[[132 137 132 128 132]
 [136 128 132 132 128]
 [132 157 132 140 132]]
->
[[128 132]
 [157 132]]

[[126 125 133 122 107]
 [117 132 127 121 137]
 [130 127 131 131 129]
 [124 122 113 118 120]
 [133 127 135 148 131]]
->
[[132 127]
 [127 131]]

[[136 148 154]
 [142 158 149]
 [143 141 125]
 [141 148 137]]
->
[[158 149]
 [141 125]]

[[116 126 132]
 [131 130 105]
 [135 123 131]
 [126 135 133]]
->
[[130 105]
 [123 131]]

[[134 140 118]
 [122 138 140]
 [136 151 115]]
->
[[138 140]
 [151 115]]

[[106 116 133 122 113]
 [121 132 121 124 123]
 [130 126 109 123 126]]
->
[[132 121]
 [126 109]]

[[124 136 123]
 [141 128 104]
 [134 130 117]]
->
[[128 104]
 [130 117]]

[[123 122 122]
 [147 131 126]
 [120 142 146]
 [148 145 127]
 [144 113 102]]
->
[[131 126]
 [142 146]]

[[119 119 131 119 105]
 [106 130 151 123 115]
 [120 113 123 103 128]
 [112 118 146 120 114]
 [135 135 125 155 102]]
->
[[130 151]
 [113 123]]
---
[[117 117 129]
 [127 130 136]
 [150 134 124]
 [122 120 117]]
->
[[130 136]
 [134 124]]

[[106 145 122 125]
 [120 118 134 124]
 [122 123 128 125]
 [113 118 135 122]]
->
[[118 134]
 [123 128]]

[[135 118 142 128]
 [ 98 118 139 138]
 [128 114 133 132]
 [112 140 147 125]]
->
[[118 139]
 [114 133]]

[[151 122 106 125 105]
 [146 113 129 120 139]
 [129 121 107 115 117]
 [150 112 106 125 145]]
->
[[113 129]
 [121 107]]

[[121 144 153 128]
 [131 123 134 142]
 [114 129 119 135]
 [117 135 127 150]]
->
[[123 134]
 [129 119]]

[[149 144 144]
 [137 107 129]
 [102 134 129]
 [134 141 135]]
->
[[107 129]
 [134 129]]

[[132 124 141 126]
 [137 119 135 111]
 [118 115 103 150]
 [133 121 140 121]]
->
[[119 135]
 [115 103]]

[[113 131 123 143 123]
 [124 112 141 132 142]
 [150 115 131 109 131]
 [157 119 124 115 111]]
->
[[112 141]
 [115 131]]
---
[[142 142 139]
 [124 143 140]
 [111 113 116]
 [151 147 118]
 [142 119 108]
 [107 105 119]
 [152 153 134]]
->
[[107 105 119]
 [111 113 116]
 [142 119 108]
 [142 142 139]
 [124 143 140]
 [151 147 118]
 [152 153 134]]

[[141 125 132 156 132 124 128 108 131 137]
 [136 106 127 110 143 144 152 134 120 124]
 [149 120 137 131 125 136 156 114 109 119]
 [153 114 145 143 131 146 140 112 121 124]]
->
[[136 106 127 110 143 144 152 134 120 124]
 [153 114 145 143 131 146 140 112 121 124]
 [149 120 137 131 125 136 156 114 109 119]
 [141 125 132 156 132 124 128 108 131 137]]

[[112 109 126 141 103]
 [152 145 146 120 154]
 [105 119 127 139 130]
 [149 110 138 129 134]
 [115 115 156 144 154]
 [120 116 123 123 157]]
->
[[112 109 126 141 103]
 [149 110 138 129 134]
 [115 115 156 144 154]
 [120 116 123 123 157]
 [105 119 127 139 130]
 [152 145 146 120 154]]

[[108 139 158 118 147]
 [120 109 158 118 122]
 [102 151 134 128 135]]
->
[[120 109 158 118 122]
 [108 139 158 118 147]
 [102 151 134 128 135]]

[[127 109 129 108 123 124]
 [123 122 135 137 127 129]
 [132 128 120 126 129 128]
 [128 117 128 111 125 123]
 [126 119 131 131 127 129]
 [129 124 126 119 126 125]
 [132 150 124 133 131 126]
 [127 131 130 128 127 125]
 [127 137 129 147 131 131]]
->
[[127 109 129 108 123 124]
 [128 117 128 111 125 123]
 [126 119 131 131 127 129]
 [123 122 135 137 127 129]
 [129 124 126 119 126 125]
 [132 128 120 126 129 128]
 [127 131 130 128 127 125]
 [127 137 129 147 131 131]
 [132 150 124 133 131 126]]

[[135 140 124 111 132 114]
 [125 124 142 131 130 115]
 [136 133 121 114 139 105]
 [143 145 117 121 125 150]]
->
[[125 124 142 131 130 115]
 [136 133 121 114 139 105]
 [135 140 124 111 132 114]
 [143 145 117 121 125 150]]

[[124 111 122 128 135 135 125 128]
 [122 123 135 130 140 122 119 130]
 [125 127 136 151 140 107 127 111]
 [131 129 131 117 126 123 129 137]
 [131 130 134 117 129 134 137 125]
 [134 125 121 114 122 116 130 142]
 [122 126 127 135 133 127 126 123]]
->
[[124 111 122 128 135 135 125 128]
 [122 123 135 130 140 122 119 130]
 [134 125 121 114 122 116 130 142]
 [122 126 127 135 133 127 126 123]
 [125 127 136 151 140 107 127 111]
 [131 129 131 117 126 123 129 137]
 [131 130 134 117 129 134 137 125]]

[[140 126 123]
 [121 130 126]
 [146 141 134]
 [150 127 131]
 [106 115 118]
 [124 135 122]
 [122 132 114]
 [134 120 109]
 [132 136 142]]
->
[[106 115 118]
 [134 120 109]
 [140 126 123]
 [150 127 131]
 [121 130 126]
 [122 132 114]
 [124 135 122]
 [132 136 142]
 [146 141 134]]

[[125 121 126 112 108 141 107 124 147 125 130 115]
 [150 124 137 146 114 146 140 135 135 129 135 136]
 [134 117 125 120 108 144 116 124 146 126 135 122]]
->
[[134 117 125 120 108 144 116 124 146 126 135 122]
 [125 121 126 112 108 141 107 124 147 125 130 115]
 [150 124 137 146 114 146 140 135 135 129 135 136]]
---
[[107 156 154 147]
 [117 123 157 108]]
->
[[117 123 157 108]
 [107 156 154 147]]

[[110 125 143 119 116 134 128 125 129]
 [122 127 127 133 123 126 130 130 136]
 [127 130 130 122 111 128 122 133 133]
 [129 126 138 123 127 121 122 132 121]
 [139 127 131 130 117 120 103 127 130]
 [140 135 113 129 129 113 126 132 128]
 [134 129 113 126 134 127 140 134 125]
 [133 134 113 124 122 123 123 130 130]
 [123 121 132 133 101 126 107 115 118]]
->
[[140 135 113 129 129 113 126 132 128]
 [139 127 131 130 117 120 103 127 130]
 [134 129 113 126 134 127 140 134 125]
 [133 134 113 124 122 123 123 130 130]
 [129 126 138 123 127 121 122 132 121]
 [127 130 130 122 111 128 122 133 133]
 [123 121 132 133 101 126 107 115 118]
 [122 127 127 133 123 126 130 130 136]
 [110 125 143 119 116 134 128 125 129]]

[[117 130 130 124 124 116]
 [139 129 144 128 122 122]
 [127 119 126 127 129 130]
 [130 122 150 139 126 108]
 [129 123 130 136 127 120]
 [123 134 132 138 130 135]
 [122 131 133 131 123 137]]
->
[[139 129 144 128 122 122]
 [130 122 150 139 126 108]
 [129 123 130 136 127 120]
 [127 119 126 127 129 130]
 [123 134 132 138 130 135]
 [122 131 133 131 123 137]
 [117 130 130 124 124 116]]

[[133 151 131 122 117 128 128 134 133 121 126 138 136 129]
 [127 135 133 118 153 128 118 138 130 124 125 126 117 136]
 [137 129 119 137 122 128 114 117 137 140 129 133 136 123]]
->
[[137 129 119 137 122 128 114 117 137 140 129 133 136 123]
 [133 151 131 122 117 128 128 134 133 121 126 138 136 129]
 [127 135 133 118 153 128 118 138 130 124 125 126 117 136]]

[[115 144 132 136 130 123 140 154 119 132 106 129]
 [122 140 129 137 131 128 131 144 121 140 100 138]]
->
[[122 140 129 137 131 128 131 144 121 140 100 138]
 [115 144 132 136 130 123 140 154 119 132 106 129]]

[[117 129 111 128 125 141 126 123 112 118 132 134 125 118 130 130]
 [135 142 148 123 134 127 137 126 154 146 121 110 125 122 118 124]
 [132 146 135 127 133 139 123 136 147 139 125 106 123 109 124 123]]
->
[[135 142 148 123 134 127 137 126 154 146 121 110 125 122 118 124]
 [132 146 135 127 133 139 123 136 147 139 125 106 123 109 124 123]
 [117 129 111 128 125 141 126 123 112 118 132 134 125 118 130 130]]

[[126 147 117 142 133 109 107 133 114 150 122 121 101 117]
 [129 133 120 152 128 119 145 144 149 103 108 146 121 150]
 [125 140 141 131 143 123 132 110 134 139 151 144 106 149]
 [144 108 122 132 114 140 138 142 123 103 111 109 134 139]
 [113 102 117 106 121 144 137 138 120 119 129 109 140 141]]
->
[[144 108 122 132 114 140 138 142 123 103 111 109 134 139]
 [129 133 120 152 128 119 145 144 149 103 108 146 121 150]
 [126 147 117 142 133 109 107 133 114 150 122 121 101 117]
 [125 140 141 131 143 123 132 110 134 139 151 144 106 149]
 [113 102 117 106 121 144 137 138 120 119 129 109 140 141]]
